Here is a tiny trained network, its code and every weight. The questions are about switching its units off for an input and a target symbol, where a switched-off unit gives its printed mean instead of its output.

import numpy as np


def w(rows, s, z=0):
    codes = np.array(rows[::2]) - 128.0
    scale = np.full(codes.shape[1], s)
    scale[-1] = z or s
    return codes * scale


def f(y):
    return np.maximum(y, 0)


def softmax(a):
    e = np.exp(a - a.max(-1, keepdims=True))
    return e / e.sum(-1, keepdims=True)


def log_softmax(a):
    a = a - a.max(-1, keepdims=True)
    return a - np.log(np.exp(a).sum(-1, keepdims=True))


def net(x, mask):
    ids = ['ΔΞΩαβγεηθλστφψ'.index(c) for c in x.split()]
    T = len(ids)
    res = E[ids] + P[:T]
    u = 0
    for l in range(2):
        r = res
        for j in range(2):
            rows = slice(3 * j, 3 * j + 3)
            q, k, v = (r @ M[l][rows].T for M in (Q, K, V))
            z = softmax(np.where(np.tri(T) > 0, q @ k.T / 3**0.5, -1e9)) @ v
            o = O[l][rows]
            res = res + np.where(mask[u + j], z, o[:, -1]) @ o[:, :-1]
        u += 2
        y = f(res @ A[l][:, :-1].T + A[l][:, -1])
        res = res + np.where(mask[u : u + 12], y, B[l][:, -1]) @ B[l][:, :-1]
        u += 12
    return log_softmax(res[-1] @ U[:, :-1].T + U[:, -1])


Q, K, V, O, A, B = {}, {}, {}, {}, {}, {}
E = w([
[185,113,52,173,178],'Δ',
[125,198,124,51,149],'Ξ',
[140,114,114,106,86],'Ω',
[142,67,112,139,103],'α',
[142,37,165,142,65],'β',
[46,179,112,185,162],'γ',
[121,165,103,77,134],'ε',
[186,243,152,158,145],'η',
[138,151,182,92,247],'θ',
[188,147,72,159,1],'λ',
[142,90,99,118,110],'σ',
[152,89,129,66,190],'τ',
[120,96,80,107,141],'φ',
[24,45,132,177,158],'ψ',
],0.02)
P = w([
[35,88,210,223,2],'0',
[35,120,186,145,62],'1',
[63,130,187,109,89],'2',
[83,134,190,86,105],'3',
[91,136,183,69,119],'4',
[97,141,175,55,129],'5',
[108,147,169,46,148],'6',
],0.0082)
Q[0] = w([
[207,121,136,61,84],'0.h1',
[104,62,144,31,202],'0.h1',
[115,82,136,162,23],'0.h1',
[174,135,83,189,162],'0.h2',
[162,219,168,175,151],'0.h2',
[254,145,145,126,94],'0.h2',
],0.0089)
K[0] = w([
[197,140,138,118,140],'0.h1',
[104,13,173,62,145],'0.h1',
[101,96,159,151,78],'0.h1',
[145,110,58,198,151],'0.h2',
[218,255,129,222,223],'0.h2',
[224,114,99,153,115],'0.h2',
],0.0069)
V[0] = w([
[158,162,92,91,184],'0.h1',
[131,134,61,174,201],'0.h1',
[203,65,198,168,126],'0.h1',
[214,57,26,218,181],'0.h2',
[136,68,74,2,211],'0.h2',
[90,249,43,142,106],'0.h2',
],0.0047)
O[0] = w([
[185,103,119,140,85,44],'0.h1',
[223,117,134,161,129,60],'0.h1',
[156,141,131,121,185,157],'0.h1',
[158,7,254,57,121,34],'0.h2',
[128,97,139,135,92,4],'0.h2',
[145,107,204,133,24,94],'0.h2',
],0.006,0.0029)
A[0] = w([
[104,74,173,112,168,163],'0.n1',
[98,169,126,109,112,75],'0.n2',
[157,142,121,60,101,124],'0.n3',
[100,157,139,150,203,179],'0.n4',
[99,62,142,109,136,151],'0.n5',
[161,64,136,82,182,73],'0.n6',
[170,118,231,61,130,77],'0.n7',
[112,115,106,157,183,97],'0.n8',
[106,139,29,76,161,113],'0.n9',
[149,66,166,138,10,3],'0.n10',
[151,94,22,133,148,186],'0.n11',
[147,85,117,187,183,112],'0.n12',
],0.011,0.0048)
B[0] = w([
[156,118,107,43,108,229],'0.n1',
[138,65,162,139,127,180],'0.n2',
[84,34,98,123,30,176],'0.n3',
[134,121,151,197,147,255],'0.n4',
[203,131,65,67,132,215],'0.n5',
[162,204,110,82,167,187],'0.n6',
[14,198,91,240,130,160],'0.n7',
[92,100,23,94,155,177],'0.n8',
[117,98,178,150,21,210],'0.n9',
[84,133,76,255,108,178],'0.n10',
[109,212,121,152,77,206],'0.n11',
[101,104,60,51,142,177],'0.n12',
],0.0066,0.0056)
Q[1] = w([
[159,159,179,131,75],'1.h1',
[99,137,162,167,140],'1.h1',
[148,128,241,65,150],'1.h1',
[255,121,228,141,173],'1.h2',
[168,92,115,121,191],'1.h2',
[156,183,174,70,165],'1.h2',
],0.0093)
K[1] = w([
[129,128,118,159,97],'1.h1',
[133,115,129,159,159],'1.h1',
[88,166,187,66,120],'1.h1',
[169,151,142,248,158],'1.h2',
[122,137,164,173,151],'1.h2',
[125,224,118,115,143],'1.h2',
],0.012)
V[1] = w([
[120,52,176,96,160],'1.h1',
[133,208,110,127,122],'1.h1',
[176,173,51,196,172],'1.h1',
[165,60,104,254,104],'1.h2',
[131,114,206,155,135],'1.h2',
[149,142,63,205,117],'1.h2',
],0.0094)
O[1] = w([
[118,123,145,124,168,3],'1.h1',
[183,35,15,149,154,169],'1.h1',
[111,94,193,214,150,181],'1.h1',
[197,90,75,171,62,80],'1.h2',
[101,202,117,33,216,27],'1.h2',
[19,205,245,1,175,160],'1.h2',
],0.005,0.0045)
A[1] = w([
[101,44,61,236,129,119],'1.n1',
[64,114,142,181,200,135],'1.n2',
[89,10,95,87,143,53],'1.n3',
[137,173,138,249,118,102],'1.n4',
[165,139,49,193,131,200],'1.n5',
[124,154,79,205,51,71],'1.n6',
[95,231,78,207,156,206],'1.n7',
[202,211,142,193,138,101],'1.n8',
[235,152,177,129,136,142],'1.n9',
[126,138,149,2,133,187],'1.n10',
[170,117,152,184,232,105],'1.n11',
[168,71,156,179,91,254],'1.n12',
],0.0096,0.0086)
B[1] = w([
[113,180,135,214,114,225],'1.n1',
[188,126,126,117,176,178],'1.n2',
[122,170,80,127,161,166],'1.n3',
[245,164,83,142,107,196],'1.n4',
[80,111,158,94,101,223],'1.n5',
[187,111,66,103,201,205],'1.n6',
[97,93,170,148,92,254],'1.n7',
[108,164,146,85,113,168],'1.n8',
[166,151,55,79,165,150],'1.n9',
[175,79,119,108,139,193],'1.n10',
[86,134,121,84,154,152],'1.n11',
[79,131,162,75,105,244],'1.n12',
],0.012,0.0095)
U = w([
[145,112,111,133,160,38],'Δ',
[168,74,137,150,154,68],'Ξ',
[153,107,118,131,150,39],'Ω',
[152,96,108,128,155,38],'α',
[161,109,113,134,158,53],'β',
[171,75,200,230,145,173],'γ',
[4,44,188,116,44,233],'ε',
[160,228,133,78,138,71],'η',
[139,88,201,139,226,174],'θ',
[182,102,34,151,99,1],'λ',
[143,95,111,135,152,43],'σ',
[210,28,52,2,151,160],'τ',
[156,107,111,138,149,32],'φ',
[95,173,17,132,196,59],'ψ',
],0.0085,0.0058)

Each question gives the input, a string of symbols that net reads in full, and the target symbol t.
The units are the heads (3 rows each of Q, K, V and O) and the neurons (one row each of A and B). Each row of codes is followed by its name. A weight is (code - 128) times the scale printed after its matrix; where a second scale follows, it is the last column's (O, A, B and U).
mask holds one flag per unit, layer by layer, with each layer's heads first. A switched-off unit (its flag False) gives its mean, the last column of its rows in O or B, instead of its output. The means were averaged over made-up inputs and are rounded, as every weight is.
A unit's drop is (log p(t) with every unit on - log p(t) with that unit switched off) / (log p(t) with every unit on - log p(t) with every unit switched off).
The circuit of an input: a set's keep is (log p(t) with only the set's units on - log p(t) with every unit switched off) / (log p(t) with every unit on - log p(t) with every unit switched off). Starting from the 12 units with the biggest drops (on a tie, the unit counted first), units are removed one at a time, each time the one whose removal leaves the highest keep (on an exact tie, the one counted first), for as long as the keep stays at least 0.8.
units of the circuit, in order: the units of the circuit, biggest drop first
k most important neurons of layer l: the k neurons of layer l with the biggest drops, biggest first
which heads matter: for each layer, one digit per head in row order, 1 if its drop is at least 0.15 and else 0, layers parted by /
drop of u: that unit's drop, to one decimal
input η τ Δ, target ε: which heads matter : 01 / 00
input β ε β, target τ: units of the circuit, in order : [1.h1, 1.n1, 1.n7]
input φ θ Ξ, target ε: units of the circuit, in order : [1.n4, 1.n6]
input Ξ Ξ α τ Δ Δ, target τ: units of the circuit, in order : [0.h2, 0.n10, 0.n6, 1.n1]
input α λ Δ Ω γ ε, target ε: 3 most important neurons of layer 0 : [0.n1, 0.n5, 0.n9]
input η α σ θ α, target τ: which heads matter : 11 / 10
input Ω γ Δ η φ, target ε: which heads matter : 00 / 00
input α Δ Δ Ω α, target τ: which heads matter : 11 / 00
input φ λ Δ Δ τ γ Ω, target ε: units of the circuit, in order : [1.n4, 1.n2]
input β ψ ψ Δ Ω σ, target ε: which heads matter : 01 / 01
input Ξ Δ θ ε Δ Δ σ, target ε: which heads matter : 00 / 00
input τ Ω τ θ φ, target ε: which heads matter : 01 / 01
input α η γ α Ξ, target ε: 2 most important neurons of layer 0 : [0.n1, 0.n5]
input Ω η β Δ θ λ, target λ: 3 most important neurons of layer 1 : [1.n6, 1.n1, 1.n4]
input Ω β η γ, target γ: 3 most important neurons of layer 1 : [1.n7, 1.n4, 1.n1]
input Δ Δ Δ, target τ: most important neuron of layer 0 : [0.n6]
input β Δ τ η γ η ε, target ε: most important neuron of layer 1 : [1.n4]
input σ γ θ γ Ξ λ, target λ: drop of 0.n6 : 0.0
input β ψ σ φ ψ, target ψ: drop of 1.h2 : 0.1
input Δ λ Δ Δ τ Ω, target ε: drop of 1.n4 : 0.2
input α σ Δ, target ε: drop of 0.n11 : 0.2
